Each row has a name. Each question is about the rows just above it.

[ 0.10 -1.17 -2.10 -2.33 -1.84 -0.59  1.16  2.96  4.16  4.65  4.03  2.40
 -0.03 -2.75 -5.26 -7.03 -7.67 -7.08 -5.53 -3.19 -0.65  1.34  2.74  2.96
  2.16  0.62 -1.26 -2.94 -3.91 -3.84 -2.71 -0.68  1.91  4.44  6.46  7.55
  7.53  6.53  4.82  2.69  0.89 -0.37 -0.74 -0.27  0.87  2.27  3.33  3.81
  3.20  1.64 -0.66 -3.27 -5.75 -7.50 -8.17 -7.59 -5.92 -3.56 -1.01] : j_724
[ 0.10 -0.71 -1.49 -2.07 -2.36 -2.29 -2.00 -1.35 -0.44  0.66  1.83  2.91
  3.77  4.44  4.63  4.45  3.83  2.86  1.46 -0.20 -1.86 -3.61 -5.17 -6.44
 -7.23 -7.71 -7.59 -7.01 -5.95 -4.72 -3.18 -1.56 -0.05  1.26  2.23  2.86
  3.07  2.69  2.09  1.08  0.03 -1.23 -2.37 -3.25 -3.84 -3.95 -3.74 -3.04
 -1.96 -0.52  1.07  2.68  4.31  5.68  6.77  7.47  7.67  7.46  6.82] : j_991
[ 0.13 -0.41 -0.94 -2.36 -2.29 -2.07 -2.30 -2.38 -2.38 -2.16 -1.88  4.67
 -0.94 -0.33  0.32  1.00  1.72  2.42  3.10  3.69  4.14  4.45  4.60  4.66
  4.50  4.22  3.71  3.04  2.28  1.35  0.40 -0.67 -1.74 -2.81 -3.91 -4.78
 -5.71 -6.39 -7.04 -7.46 -7.60 -7.63 -7.55 -7.20 -6.71 -5.97 -5.28 -4.35
 -3.34 -2.35 -1.38 -0.46  0.42  1.23  1.91  2.43  2.68  2.97  2.97] : j_996
[ 0.14 -1.67 -2.40 -1.29  1.10  3.57  4.66  3.41  0.19 -3.91 -6.89 -7.63
 -5.72 -2.22  1.15  2.96  2.39 -0.01 -2.70 -4.01 -2.96  0.09  3.92  6.86
  7.66  6.14  3.22  0.48 -0.76 -0.08  1.88  3.56  3.45  1.25 -2.43 -6.13
 -8.10 -7.38 -4.47 -0.63  2.11  2.50  0.33 -3.20 -6.16 -6.95 -4.89 -0.86
  3.58  6.60  7.06  5.42  2.72  0.92  1.04  3.03  5.86  7.70  7.27] : j_151
[-7.55 -7.55 -6.28 -4.03 -1.47  0.84 -1.49 -0.50  0.74  2.02  3.18  4.11
  4.62  4.56  3.94  2.77  1.24 -0.59 -2.64 -4.45 -6.03 -7.16 -7.66 -7.55
 -6.80 -5.56 -3.94 -2.19 -0.38  1.12  2.31  2.87  2.96  2.52  1.56  0.28
 -1.12 -2.34 -3.30 -3.94 -3.97 -3.42 -2.39 -0.91  0.92  2.81  4.59  6.10
  7.10  7.69  7.69  7.01  5.91  4.53  3.12  1.61  0.52 -0.35 -0.77] : j_331
[ 0.16 -0.64 -1.36 -1.90 -2.28 -2.42 -2.27 -1.91 -1.30 -0.48  0.46  1.45
  2.42  3.32  4.00  4.50  4.66  4.46  4.00  3.09  2.00  0.69 -0.82 -2.35
 -3.82 -5.27 -6.28 -7.12 -7.61 -7.64 -7.32 -6.68 -5.72 -4.58 -3.20 -1.84
 -0.44  0.76  1.80  2.50  2.88  2.93  2.74  2.20  1.38  0.39 -0.65 -1.76
 -2.61 -3.41 -3.80 -4.03 -3.87 -3.22 -2.38 -1.30  0.03  1.40  2.90] : j_330
[ 0.12 -0.40 -1.01 -1.51 -1.92 -2.10 -2.43 -2.43 -2.23 -2.00 -1.55 -1.06
 -0.39  0.24  1.06  1.83  2.54  3.20  3.82  4.31  4.56  4.66  4.58  4.31
  3.83  3.21  2.35  1.42  0.33 -0.80 -1.99 -3.06 -4.19 -5.22 -6.13 -6.85
 -7.32 -7.54 -7.67 -7.52 -7.18 -6.69 -5.91 -5.05 -4.07 -3.07 -1.98 -0.90
  0.07  0.93  1.66  2.34  2.74  2.91  3.06  2.77  2.47  1.98  1.33] : j_47
[ 0.10 -0.95 -1.81 -2.33 -2.31 -1.73 -0.60  0.77  2.24  3.46  4.37  4.64
  4.20  2.96  1.16 -0.95 -3.19 -5.23 -6.75 -7.61 -7.55 -6.72 -5.32 -3.40
 -1.31  0.60  2.00  2.82  2.95  2.33  1.18 -0.37 -1.92 -3.15 -3.88 -3.96
 -3.21 -1.86 -0.01  2.12  4.23  5.99  7.22  7.71  7.38  6.50  5.04  3.33
  1.66  0.37 -0.46 -0.78 -0.42  0.42  1.53  2.59  3.45  3.76  3.43] : j_325
[ 0.14 -1.24 -2.20 -2.37 -1.67 -0.26  1.59  3.35  4.37  4.57  3.53  1.47
 -1.25 -4.04 -6.26 -7.55 -7.55 -6.28 -4.04 -1.47  0.84  2.50  3.05  2.30
  0.88 -1.05 -2.82 -3.87 -3.91 -2.65 -0.52  2.22  4.76  6.71  7.72  7.35
  6.04  4.07  1.97  0.19 -0.66 -0.59  0.32  1.67  2.96  3.77  3.51  2.25
  0.03 -2.67 -5.31 -7.33 -8.15 -7.68 -5.98 -3.59 -0.94  1.27  2.47] : j_134
Is [-4.35 -3.33] printed in one of the named rows, side by side and in this order?
no
Shift each entry of [-6.44] by +1 times 0.01:
[-6.43]
The next 3 entries after [-2.07 -2.36 -2.29]:
[-2.00 -1.35 -0.44]
What are the next 3 entries after [-7.55 -7.55 -6.28 -4.04 -1.47  0.84]?
[2.50 3.05 2.30]
Shift each entry of [-5.27 -6.28] by -1 times 0.01:
[-5.28 -6.29]
What are the next 3 entries after [7.66 6.14 3.22]?
[ 0.48 -0.76 -0.08]
Which entry of j_996 is missing from [-7.60  0.42  0.13 -3.91  3.10 -5.28 -7.55  4.60  2.42 -0.94 -6.39 -2.16
  2.97 -4.78  4.22  2.68 -0.46 -0.67  1.00 -2.29 -0.33 -1.74 -2.36 -0.94
 -7.63 -1.88  3.71  3.69 -5.97 -1.38 -7.46 -6.71 -2.38 -4.35 -3.34  0.40
  1.35 -2.81  0.32 -2.38  4.50  1.23 -2.35  2.97  2.43  1.72  4.67  3.04
 -7.20 -2.30 -7.04  4.45  4.14  2.28  1.91 -5.71 -0.41 -2.07]?
[4.66]

[ 0.58  0.14  0.63  0.19  1.11 -0.44 -0.34  1.14  0.75  1.15  0.49  1.15
  0.58  1.51 -1.12  1.88 -1.23 -0.09  0.66 -0.12 -1.41 -0.91 -0.35  1.13
  0.73] -> j_628
[ 5.02  0.68  1.63  6.55  5.55  3.38  2.49  5.25  5.74  5.56  1.26  6.85
  3.58  5.99 -0.48  5.36 -3.14 -0.23  0.88  4.81 -3.00  0.02  1.92  6.50
  6.14] -> j_155
[-1.09 -0.84 -0.97 -0.04 -1.52  1.26  0.38 -1.97 -0.76 -1.10 -1.50 -1.09
 -0.08 -1.84  2.50 -1.18  3.31  1.03 -1.73  0.57  3.12  1.51  1.17 -1.00
 -1.14] -> j_447
[ 1.89  0.77  1.14  3.32  3.56  1.31  1.22  2.68  3.56  4.76  1.21  4.36
  1.35  4.71 -0.70  4.60 -1.75 -0.06  1.37  0.85 -1.41 -1.40  0.83  4.69
  4.24] -> j_478
Give the next 3 entries after [3.38 2.49 5.25 5.74].
[5.56 1.26 6.85]
Shift each entry of [-1.09] by +1 times 0.01:
[-1.08]

[-2.35  4.14 -1.37 -1.16 -2.99 -1.07  0.10] -> j_293
[ 3.66  3.58  2.01 -1.67 -3.19 -0.33  0.38] -> j_245
[-0.31 -0.38  0.86  0.12 -3.72 -0.15  0.85] -> j_634
[-2.85 -3.54  4.16  0.66 -1.10  0.25  0.40] -> j_910
[-0.45  2.27  1.80 -2.71 -7.52  1.65  0.72] -> j_318
[-1.26  0.71  4.23  1.29 -4.40 -0.41  1.88] -> j_899
[-1.16 -2.99] with -1 step of 0.01 on every entry:
[-1.17 -3.00]
Shuffled j_634 with one entry gone: [-0.31 -0.15  0.85  0.12 -0.38 -3.72], missing
[0.86]
Is [-2.35  4.14 -1.37] printed in one of the named rows, side by side and in this order?
yes
Does one of the named rows hold [3.58 3.66] side by side, in this order?
no

[-0.13 -0.03 -1.79  8.17 -0.01] -> j_11
[ 8.07  8.23 -1.79  8.19  8.12] -> j_995
[-0.13 -0.03 -1.79 -1.78 -0.01] -> j_311
[ 0.07 -0.04 -1.79  8.10  0.13] -> j_302
[ 8.17  8.12 -1.79 -0.01  8.16] -> j_653
The row with [ 0.07 -0.04 -1.79  8.10  0.13] is
j_302
j_311 without one entry, shuffled: [-1.78 -0.13 -0.03 -0.01]. Gone:
[-1.79]
Is [-0.04 -1.79] printed in one of the named rows, side by side and in this order?
yes
[ 8.17  8.12 -1.79 -0.01  8.16] is in which row?
j_653
Among the named rows, does one hold [8.19 8.12] next to each other, in this order?
yes
Which row holds [-0.13 -0.03 -1.79  8.17 -0.01]?
j_11

